Here is a tiny trained network, its code and every weight. The questions are about switching its units off for an input and a target symbol, where a switched-off unit gives its printed mean instead of its output.

import numpy as np


def w(rows, s, z=0):
    codes = np.array(rows[::2]) - 128.0
    scale = np.full(codes.shape[1], s)
    scale[-1] = z or s
    return codes * scale


def f(y):
    return y / 2 * (1 + np.tanh(0.7978845608 * (y + 0.044715 * y**3)))


def softmax(a):
    e = np.exp(a - a.max(-1, keepdims=True))
    return e / e.sum(-1, keepdims=True)


def log_softmax(a):
    a = a - a.max(-1, keepdims=True)
    return a - np.log(np.exp(a).sum(-1, keepdims=True))


def net(x, mask):
    ids = ['ΛΩεηθμξτφ'.index(c) for c in x.split()]
    T = len(ids)
    res = E[ids] + P[:T]
    u = 0
    for l in range(3):
        r = res
        for j in range(2):
            rows = slice(2 * j, 2 * j + 2)
            q, k, v = (r @ M[l][rows].T for M in (Q, K, V))
            z = softmax(np.where(np.tri(T) > 0, q @ k.T / 2**0.5, -1e9)) @ v
            o = O[l][rows]
            res = res + np.where(mask[u + j], z, o[:, -1]) @ o[:, :-1]
        u += 2
        y = f(res @ A[l][:, :-1].T + A[l][:, -1])
        res = res + np.where(mask[u : u + 4], y, B[l][:, -1]) @ B[l][:, :-1]
        u += 4
    return log_softmax(res[-1] @ U[:, :-1].T + U[:, -1])


Q, K, V, O, A, B = {}, {}, {}, {}, {}, {}
E = w([
[116,161,107],'Λ',
[157,88,164],'Ω',
[152,160,114],'ε',
[90,136,138],'η',
[193,126,133],'θ',
[145,90,78],'μ',
[136,98,93],'ξ',
[152,142,141],'τ',
[109,5,162],'φ',
],0.028)
P = w([
[157,139,151],'0',
[144,67,167],'1',
[101,113,155],'2',
[124,149,255],'3',
[148,66,188],'4',
[147,94,243],'5',
[130,132,181],'6',
[114,175,134],'7',
],0.0059)
Q[0] = w([
[8,73,58],'L0H1',
[122,2,107],'L0H1',
[117,196,8],'L0H2',
[98,9,49],'L0H2',
],0.0061)
K[0] = w([
[113,249,30],'L0H1',
[86,7,22],'L0H1',
[214,115,4],'L0H2',
[173,2,139],'L0H2',
],0.0057)
V[0] = w([
[107,93,119],'L0H1',
[17,172,129],'L0H1',
[140,6,87],'L0H2',
[66,107,122],'L0H2',
],0.013)
O[0] = w([
[90,184,60,163],'L0H1',
[37,70,140,42],'L0H1',
[208,153,227,249],'L0H2',
[2,40,21,133],'L0H2',
],0.0067,0.015)
A[0] = w([
[244,182,138,228],'L0N1',
[128,161,6,247],'L0N2',
[35,111,254,225],'L0N3',
[145,108,137,87],'L0N4',
],0.0083,0.0012)
B[0] = w([
[62,160,134,253],'L0N1',
[80,185,253,130],'L0N2',
[241,99,76,160],'L0N3',
[58,159,15,143],'L0N4',
],0.0056,0.017)
Q[1] = w([
[182,193,217],'L1H1',
[2,47,138],'L1H1',
[84,70,119],'L1H2',
[191,155,124],'L1H2',
],0.0094)
K[1] = w([
[247,85,71],'L1H1',
[136,89,213],'L1H1',
[125,144,125],'L1H2',
[114,83,158],'L1H2',
],0.012)
V[1] = w([
[162,83,50],'L1H1',
[139,100,200],'L1H1',
[175,80,143],'L1H2',
[1,145,244],'L1H2',
],0.0084)
O[1] = w([
[176,73,100,101],'L1H1',
[74,96,188,223],'L1H1',
[131,4,118,255],'L1H2',
[113,153,89,67],'L1H2',
],0.012,0.008)
A[1] = w([
[39,68,80,179],'L1N1',
[152,52,200,244],'L1N2',
[204,95,147,7],'L1N3',
[2,47,155,8],'L1N4',
],0.006,0.0014)
B[1] = w([
[119,105,190,128],'L1N1',
[63,254,119,247],'L1N2',
[203,126,87,176],'L1N3',
[173,120,139,159],'L1N4',
],0.0076,0.015)
Q[2] = w([
[193,117,2],'L2H1',
[109,105,253],'L2H1',
[106,74,200],'L2H2',
[233,107,183],'L2H2',
],0.009)
K[2] = w([
[162,140,70],'L2H1',
[213,89,239],'L2H1',
[63,202,178],'L2H2',
[254,95,98],'L2H2',
],0.0059)
V[2] = w([
[221,6,119],'L2H1',
[78,20,28],'L2H1',
[212,103,1],'L2H2',
[198,187,195],'L2H2',
],0.006)
O[2] = w([
[226,52,196,165],'L2H1',
[189,185,106,10],'L2H1',
[106,86,101,47],'L2H2',
[254,77,4,224],'L2H2',
],0.0067,0.012)
A[2] = w([
[195,27,155,169],'L2N1',
[117,175,76,40],'L2N2',
[92,155,46,3],'L2N3',
[102,1,212,135],'L2N4',
],0.0077,0.0032)
B[2] = w([
[78,173,116,254],'L2N1',
[207,200,24,126],'L2N2',
[254,148,62,127],'L2N3',
[135,55,148,225],'L2N4',
],0.0054,0.015)
U = w([
[154,153,75,22],'Λ',
[47,198,209,3],'Ω',
[178,196,127,174],'ε',
[8,100,111,223],'η',
[112,120,86,115],'θ',
[151,102,61,165],'μ',
[123,131,95,219],'ξ',
[122,169,140,200],'τ',
[77,68,148,143],'φ',
],0.012,0.004)

Each question gives the input, a string of symbols that net reads in full, and the target symbol t.
The units are the heads (2 rows each of Q, K, V and O) and the neurons (one row each of A and B). Each row of codes is followed by its name. A weight is (code - 128) times the scale printed after its matrix; where a second scale follows, it is the last column's (O, A, B and U).
mask holds one flag per unit, layer by layer, with each layer's heads first. A switched-off unit (its flag False) gives its mean, the last column of its rows in O or B, instead of its output. The means were averaged over made-up inputs and are rounded, as every weight is.
A unit's drop is (log p(t) with every unit on - log p(t) with that unit switched off) / (log p(t) with every unit on - log p(t) with every unit switched off).
The circuit of an input: a set's keep is (log p(t) with only the set's units on - log p(t) with every unit switched off) / (log p(t) with every unit on - log p(t) with every unit switched off). Starting from the 12 units with the biggest drops (on a tie, the unit counted first), units are removed one at a time, each time the one whose removal leaves the highest keep (on an exact tie, the one counted first), for as long as the keep stays at least 0.8.
circuit, biggest first: the units of the circuit, biggest drop first
top k neurons: the k neurons with the biggest drops, biggest first
k most important neurons of layer l: the k neurons of layer l with the biggest drops, biggest first
which heads matter: for each layer, one digit per head in row order, 1 if its drop is at least 0.15 and else 0, layers parted by /
drop when u is switched off: that unit's drop, to one decimal
input φ φ μ ξ, target φ: circuit, biggest first	[L0N3 L0H2 L1H2]
input μ τ θ φ θ Λ φ ξ, target φ: circuit, biggest first	[L0N3 L1H2 L0H2 L0N1]
input Λ Ω μ ξ φ φ Ω ε, target φ: which heads matter	01 / 01 / 00
input Ω Ω Λ, target Ω: circuit, biggest first	[L0N3 L1H1]
input φ φ Λ φ Ω μ, target φ: circuit, biggest first	[L0N3 L0H2 L1H2]
input ε ξ η φ η η, target φ: circuit, biggest first	[L0H1 L0H2 L0N1 L2H1]
input Ω η Ω η, target η: circuit, biggest first	[L0H2]
input η φ μ ξ Ω φ μ, target φ: which heads matter	01 / 01 / 01
input φ Ω Ω φ Λ ε φ Ω, target φ: top 3 neurons	[L0N3 L0N1 L2N4]
input Ω Λ Ω, target Ω: circuit, biggest first	[L0N3 L1H1 L2H1 L1H2]
input φ τ φ Ω φ Ω τ, target φ: circuit, biggest first	[L0N3 L0N1 L1H2 L1H1]
input μ φ τ, target φ: circuit, biggest first	[L0N3 L1H2 L0H2]
input φ θ Ω θ φ Λ, target φ: top 3 neurons	[L0N3 L0N1 L1N3]
input θ φ φ, target μ: top 2 neurons	[L0N3 L1N3]
input Λ η μ Λ ε η, target η: drop when L2N1 is switched off	-0.2
input η φ φ φ ε, target φ: drop when L2N2 is switched off	0.0
input θ η φ, target μ: drop when L0N3 is switched off	0.9
input ε η φ ε η φ η, target φ: 3 most important neurons of layer 0	[L0N3 L0N1 L0N4]
